Below is a small trained network, with its code and all its weights. Each question gives an input and a target symbol and asks what happens when units are switched off, that is, made to give their printed mean instead of their output.

import numpy as np


def w(rows, s, z=0):
    codes = np.array(rows[::2]) - 128.0
    scale = np.full(codes.shape[1], s)
    scale[-1] = z or s
    return codes * scale


def f(y):
    return y / 2 * (1 + np.tanh(0.7978845608 * (y + 0.044715 * y**3)))


def softmax(a):
    e = np.exp(a - a.max(-1, keepdims=True))
    return e / e.sum(-1, keepdims=True)


def log_softmax(a):
    a = a - a.max(-1, keepdims=True)
    return a - np.log(np.exp(a).sum(-1, keepdims=True))


def net(x, mask):
    ids = ['ΓΔΘΞΣαεμω'.index(c) for c in x.split()]
    T = len(ids)
    res = E[ids] + P[:T]
    u = 0
    for l in range(2):
        q, k, v = (res @ M[l].T for M in (Q, K, V))
        z = softmax(np.where(np.tri(T) > 0, q @ k.T / 4**0.5, -1e9)) @ v
        res = res + np.where(mask[u], z, O[l][:, -1]) @ O[l][:, :-1]
        u += 1
        y = f(res @ A[l][:, :-1].T + A[l][:, -1])
        res = res + np.where(mask[u : u + 8], y, B[l][:, -1]) @ B[l][:, :-1]
        u += 8
    return log_softmax(res[-1] @ U[:, :-1].T + U[:, -1])


Q, K, V, O, A, B = {}, {}, {}, {}, {}, {}
E = w([
[207,126,182,169,151,172,164,77,76],'Γ',
[126,183,110,73,82,149,90,92,60],'Δ',
[99,25,60,124,104,183,148,107,78],'Θ',
[163,129,157,94,131,204,135,143,126],'Ξ',
[131,162,137,66,94,191,109,175,138],'Σ',
[143,140,35,109,122,81,151,63,172],'α',
[97,67,88,134,4,127,94,145,170],'ε',
[159,83,116,116,142,62,210,223,54],'μ',
[106,129,200,66,128,181,174,127,115],'ω',
],0.022)
P = w([
[246,68,224,25,173,178,79,228,205],'0',
[42,59,143,123,144,239,138,101,165],'1',
[42,73,122,127,130,219,137,79,168],'2',
[53,94,111,130,121,209,141,91,146],'3',
[46,101,115,163,118,193,147,107,131],'4',
[62,107,95,163,118,174,137,101,119],'5',
[79,106,92,195,141,178,143,88,96],'6',
[85,132,75,208,119,175,135,100,90],'7',
[92,138,68,203,121,148,149,88,86],'8',
[82,141,71,215,124,141,147,78,53],'9',
[82,154,74,229,129,113,130,97,56],'10',
[84,159,64,243,124,117,147,94,30],'11',
[89,174,55,249,111,93,125,85,24],'12',
[66,167,81,253,127,85,142,87,26],'13',
],0.0066)
Q[0] = w([
[60,2,38,206,35,161,175,148,101],'0.h0',
[147,164,138,125,129,179,122,134,101],'0.h0',
[173,197,202,77,189,88,100,167,107],'0.h0',
[101,93,78,140,148,100,130,76,145],'0.h0',
],0.013)
K[0] = w([
[161,231,123,225,103,4,177,103,1],'0.h0',
[180,109,155,59,149,192,137,160,111],'0.h0',
[102,35,165,82,75,201,157,184,179],'0.h0',
[124,170,72,151,96,84,108,78,141],'0.h0',
],0.0092)
V[0] = w([
[70,78,140,96,244,152,240,97,61],'0.h0',
[154,92,181,218,92,162,249,47,201],'0.h0',
[141,142,107,143,232,94,204,165,253],'0.h0',
[1,109,96,104,97,56,74,81,119],'0.h0',
],0.0048)
O[0] = w([
[103,120,189,25,75,116,186,37,55,238],'0.h0',
[148,89,214,254,188,99,97,70,145,154],'0.h0',
[86,64,114,106,208,20,101,121,139,70],'0.h0',
[95,48,101,135,105,228,146,127,167,1],'0.h0',
],0.0087,0.005)
A[0] = w([
[156,108,26,144,180,169,70,44,71,254],'0.n0',
[61,185,34,92,59,144,175,59,119,7],'0.n1',
[62,86,25,192,151,143,73,225,110,216],'0.n2',
[188,200,156,161,191,105,106,154,164,93],'0.n3',
[169,134,143,122,112,164,142,69,90,139],'0.n4',
[100,177,207,61,135,196,135,90,127,237],'0.n5',
[118,2,128,147,42,79,136,112,81,152],'0.n6',
[157,145,101,112,176,125,126,161,222,51],'0.n7',
],0.0071,0.0035)
B[0] = w([
[88,106,159,137,46,61,117,124,171,173],'0.n0',
[199,89,217,164,254,174,217,160,134,172],'0.n1',
[186,222,193,117,137,150,97,31,251,146],'0.n2',
[115,164,50,20,213,190,107,64,116,131],'0.n3',
[175,105,167,112,115,83,62,239,95,197],'0.n4',
[214,181,56,198,89,52,47,143,76,249],'0.n5',
[118,123,61,95,162,47,205,197,178,167],'0.n6',
[53,105,125,156,134,153,19,84,189,126],'0.n7',
],0.0073,0.014)
Q[1] = w([
[158,150,110,141,100,143,129,156,82],'1.h0',
[156,208,238,93,84,70,79,177,48],'1.h0',
[180,254,179,139,104,187,87,63,84],'1.h0',
[103,99,123,231,83,140,136,76,143],'1.h0',
],0.0096)
K[1] = w([
[113,93,124,116,177,75,35,199,126],'1.h0',
[194,34,156,47,130,81,59,219,190],'1.h0',
[198,103,133,20,180,172,3,140,173],'1.h0',
[105,126,126,243,101,133,97,63,146],'1.h0',
],0.0063)
V[1] = w([
[63,184,119,27,253,83,164,78,113],'1.h0',
[177,128,243,127,132,85,148,83,81],'1.h0',
[61,63,200,100,38,89,156,175,79],'1.h0',
[210,116,109,66,170,206,139,187,97],'1.h0',
],0.007)
O[1] = w([
[80,201,244,53,157,77,104,150,133,105],'1.h0',
[131,190,122,10,109,131,155,4,188,173],'1.h0',
[138,238,115,214,219,104,125,96,88,83],'1.h0',
[56,96,84,91,254,127,129,183,89,251],'1.h0',
],0.0091,0.011)
A[1] = w([
[157,92,137,120,180,128,104,94,60,183],'1.n0',
[113,126,165,184,124,99,68,222,141,4],'1.n1',
[71,102,135,60,78,102,153,62,194,63],'1.n2',
[138,212,255,149,85,148,71,163,110,99],'1.n3',
[116,73,108,146,72,210,179,128,146,3],'1.n4',
[129,99,125,81,147,108,79,100,72,198],'1.n5',
[119,187,158,78,151,171,143,154,83,137],'1.n6',
[126,48,101,163,72,156,119,208,131,176],'1.n7',
],0.0081,0.0052)
B[1] = w([
[100,112,112,137,117,123,130,153,144,220],'1.n0',
[132,191,161,151,153,133,146,113,149,158],'1.n1',
[175,83,130,115,250,132,75,135,137,173],'1.n2',
[126,83,103,178,134,187,190,101,144,172],'1.n3',
[106,143,172,146,100,178,101,132,96,192],'1.n4',
[120,152,121,174,84,151,140,150,198,235],'1.n5',
[103,70,125,166,100,135,90,112,126,225],'1.n6',
[94,145,123,80,188,77,151,83,113,253],'1.n7',
],0.012,0.017)
U = w([
[79,66,140,126,86,140,128,198,139,195],'Γ',
[105,52,27,117,173,124,205,136,139,51],'Δ',
[71,180,174,102,208,103,190,179,141,149],'Θ',
[127,110,150,94,165,191,253,158,141,180],'Ξ',
[109,169,68,104,104,95,157,86,160,211],'Σ',
[120,75,133,125,198,110,141,117,159,94],'α',
[148,142,145,172,179,153,93,194,80,129],'ε',
[92,83,142,116,152,138,138,109,67,85],'μ',
[23,116,113,179,179,167,132,92,163,2],'ω',
],0.0058,0.0063)

Each question gives the input, a string of symbols that net reads in full, and the target symbol t.
The units are the heads (4 rows each of Q, K, V and O) and the neurons (one row each of A and B). Each row of codes is followed by its name. A weight is (code - 128) times the scale printed after its matrix; where a second scale follows, it is the last column's (O, A, B and U).
mask holds one flag per unit, layer by layer, with each layer's heads first. A switched-off unit (its flag False) gives its mean, the last column of its rows in O or B, instead of its output. The means were averaged over made-up inputs and are rounded, as every weight is.
A unit's drop is (log p(t) with every unit on - log p(t) with that unit switched off) / (log p(t) with every unit on - log p(t) with every unit switched off).
The circuit of an input: a set's keep is (log p(t) with only the set's units on - log p(t) with every unit switched off) / (log p(t) with every unit on - log p(t) with every unit switched off). Starting from the 12 units with the biggest drops (on a tie, the unit counted first), units are removed one at a time, each time the one whose removal leaves the highest keep (on an exact tie, the one counted first), for as long as the keep stays at least 0.8.
units of the circuit, in order: the units of the circuit, biggest drop first
unit that matters most: the unit with the biggest drop
top k neurons: the k neurons with the biggest drops, biggest first
top k neurons in layer l: the k neurons of layer l with the biggest drops, biggest first
drop when u is switched off: that unit's drop, to one decimal
input ω μ Σ ω μ Γ ε Γ Ξ ε μ Ξ Ξ, target Σ: units of the circuit, in order => 1.h0; 0.h0; 0.n5
input ω Ξ Ξ, target Σ: units of the circuit, in order => 1.h0; 0.n5; 0.h0
input ε Ξ Ξ Γ Θ Ξ ω Δ ω ω Ξ α Θ Θ, target α: top neuron => 1.n2
input Θ Γ ε ω ω Ξ Γ, target ε: units of the circuit, in order => 1.h0; 1.n7; 0.n6
input ε Θ ω Γ Ξ Ξ ε ω, target μ: top 4 neurons => 1.n7; 1.n4; 0.n2; 1.n5
input Γ ω Ξ Ξ Δ Δ Ξ Δ Γ ω, target α: units of the circuit, in order => 1.h0; 1.n2; 0.h0
input Γ Ξ Ξ Γ Δ μ Ξ Γ μ Γ, target α: units of the circuit, in order => 1.h0; 0.h0; 1.n2; 0.n3
input μ Σ μ Ξ ω Δ Θ ω μ Σ Θ, target Θ: units of the circuit, in order => 1.h0; 0.n6; 0.h0
input Ξ Γ Ξ ω Σ Σ Ξ Γ Ξ Ξ ω, target Γ: top 2 neurons => 0.n3; 1.n7
input Ξ ε Θ ω ε, target ω: units of the circuit, in order => 0.h0; 1.n7; 1.n4; 1.h0
input α Ξ ω ω ε, target α: units of the circuit, in order => 1.n2; 0.h0; 0.n2; 0.n5
input Γ ω Γ Ξ Σ, target α: units of the circuit, in order => 1.n2; 1.h0; 0.h0; 0.n3
input μ Σ Ξ Δ Γ Ξ Γ Δ Σ Ξ Θ Ξ, target ω: top 2 neurons in layer 1 => 1.n3; 1.n6
input Γ Ξ μ ω α ε Ξ Δ, target α: top 2 neurons => 1.n2; 0.n4
input μ ω Γ, target ω: top 2 neurons => 1.n3; 1.n6
input μ α ε μ ω ω ε μ Θ α Δ μ, target Θ: units of the circuit, in order => 1.h0; 0.h0
input ω ω Γ Δ Θ Θ, target Ξ: unit that matters most => 0.h0
input Σ Ξ Ξ Ξ Ξ ε ω Ξ Ξ Δ ω, target Θ: top 3 neurons => 1.n7; 1.n1; 0.n3
input Δ ω ω μ Δ ω α ε Ξ Σ Ξ ω Θ, target α: top 3 neurons => 0.n2; 1.n2; 0.n6
input ε Δ Ξ Ξ Γ, target μ: top neuron => 1.n7
input Σ ε ω Ξ Δ Θ Γ, target Θ: top 3 neurons in layer 1 => 1.n7; 1.n1; 1.n6
input Ξ Ξ μ α Ξ ε ω μ ω Ξ Γ ω Θ μ, target Θ: top 2 neurons in layer 0 => 0.n6; 0.n5
input Θ ε Δ Γ α ε Ξ, target ε: top 2 neurons in layer 0 => 0.n4; 0.n6
input Δ ε Γ Θ Γ μ ω Ξ, target Δ: drop when 0.n1 is switched off => 0.1
input Ξ ω Ξ Θ Γ Ξ Θ Θ Ξ ω Ξ Ξ Ξ, target Γ: drop when 0.n4 is switched off => 0.0
input Θ Δ Ξ Θ ω μ ω μ Ξ Γ Γ Θ Δ, target ε: drop when 1.n7 is switched off => 0.2
input ε Ξ Ξ ε Ξ Ξ ω Γ ω Ξ ε Ξ, target μ: drop when 0.n2 is switched off => 0.5
input Ξ Ξ Ξ α Γ, target Γ: unit that matters most => 0.h0
input μ ε Γ ω ω Σ Δ, target ω: top 2 neurons in layer 0 => 0.n5; 0.n6
